Below are the code and all the weights of a small trained network. Each question names an input and a class and asks about switching units off, where a switched-off unit gives its printed mean instead of its output.

import numpy as np


def w(rows, s, z=0):
    codes = np.array(rows[::2]) - 128.0
    scale = np.full(codes.shape[1], s)
    scale[-1] = z or s
    return codes * scale


def f(y):
    return y / 2 * (1 + np.tanh(0.7978845608 * (y + 0.044715 * y**3)))


def log_softmax(a):
    a = a - a.max(-1, keepdims=True)
    return a - np.log(np.exp(a).sum(-1, keepdims=True))


def net(x, mask):
    res = np.array(x, float).reshape(1, 5) / 4 @ E
    y = f(res @ A[0][:, :-1].T + A[0][:, -1])
    res = res + np.where(mask, y, B[0][:, -1]) @ B[0][:, :-1]
    return log_softmax(res[-1] @ U[:, :-1].T + U[:, -1])


A, B = {}, {}
E = w([
[116,53,153,165,253,194,114],'x0',
[189,213,197,100,136,191,145],'x1',
[104,169,114,124,151,131,150],'x2',
[181,95,76,42,156,122,191],'x3',
[126,107,134,116,110,140,118],'x4',
],0.016)
A[0] = w([
[188,157,129,25,108,138,152,118],'N0',
[153,59,128,68,197,135,182,65],'N1',
[202,179,254,130,112,208,182,210],'N2',
[136,71,28,76,85,108,197,164],'N3',
[183,131,71,85,103,116,148,104],'N4',
[93,165,142,152,7,84,127,221],'N5',
[172,92,70,113,177,123,202,143],'N6',
[86,99,128,174,166,169,62,196],'N7',
[68,90,42,177,145,67,114,254],'N8',
],0.011,0.0083)
B[0] = w([
[211,189,106,125,112,128,74,199],'N0',
[98,161,245,48,25,84,80,194],'N1',
[150,187,189,138,214,149,131,240],'N2',
[176,60,102,161,75,125,173,230],'N3',
[213,167,63,187,155,222,124,182],'N4',
[129,123,163,41,119,70,157,244],'N5',
[118,143,142,103,104,106,178,202],'N6',
[137,41,121,147,123,142,79,221],'N7',
[78,35,99,115,80,96,90,249],'N8',
],0.012,0.02)
U = w([
[67,136,160,72,34,53,112,250],'0',
[119,216,254,83,116,97,126,226],'1',
[55,79,90,156,187,146,30,59],'2',
[117,100,188,203,245,238,137,84],'3',
[171,85,49,146,95,115,229,59],'4',
[205,217,94,138,130,187,94,2],'5',
],0.0089,0.0033)

Each question gives the input, the list of numbers given to net, and the class t.
The units are the neurons (one row each of A and B). Each row of codes is followed by its name. A weight is (code - 128) times the scale printed after its matrix; where a second scale follows, it is the last column's (A, B and U).
mask holds one flag per neuron, in row order. A switched-off neuron (its flag False) gives its mean, the last column of its row in B, instead of its output. The means were averaged over made-up inputs and are rounded, as every weight is.
A unit's drop is (log p(t) with every unit on - log p(t) with that unit switched off) / (log p(t) with every unit on - log p(t) with every unit switched off).
The circuit of an input: a set's keep is (log p(t) with only the set's units on - log p(t) with every unit switched off) / (log p(t) with every unit on - log p(t) with every unit switched off). Starting from all 9 units, units are removed one at a time, each time the one whose removal leaves the highest keep (on an exact tie, the one counted first), for as long as the keep stays at least 0.8.
circuit, biggest first: the units of the circuit, biggest drop first
k most important neurons: the k neurons with the biggest drops, biggest first
drop when u is switched off: that unit's drop, to one decimal
input [8,-1,5,0,-6], class 2: 2 most important neurons -> N5; N7
input [6,-6,-3,6,6], class 0: most important neuron -> N1
input [0,5,-7,4,6], class 5: 3 most important neurons -> N5; N0; N4
input [-1,7,5,3,-5], class 5: 3 most important neurons -> N0; N5; N1
input [-8,2,6,7,-8], class 5: 2 most important neurons -> N0; N4
input [-1,1,4,-5,-2], class 1: 2 most important neurons -> N8; N3
input [1,2,-2,7,-7], class 1: 3 most important neurons -> N1; N6; N7
input [1,1,6,-1,7], class 3: 2 most important neurons -> N1; N5
input [4,1,8,6,-1], class 1: 2 most important neurons -> N8; N1
input [3,-2,6,-1,-6], class 2: 2 most important neurons -> N5; N1
input [-3,-4,-1,8,7], class 4: 2 most important neurons -> N3; N4
input [2,2,7,-7,4], class 3: 2 most important neurons -> N1; N8
input [3,4,5,8,7], class 1: drop when N1 is switched off -> 6.0
input [7,5,8,3,-7], class 1: circuit, biggest first -> N1
input [-7,-2,-2,2,7], class 4: drop when N4 is switched off -> 0.1
input [-3,-7,-1,4,7], class 4: drop when N3 is switched off -> 0.3
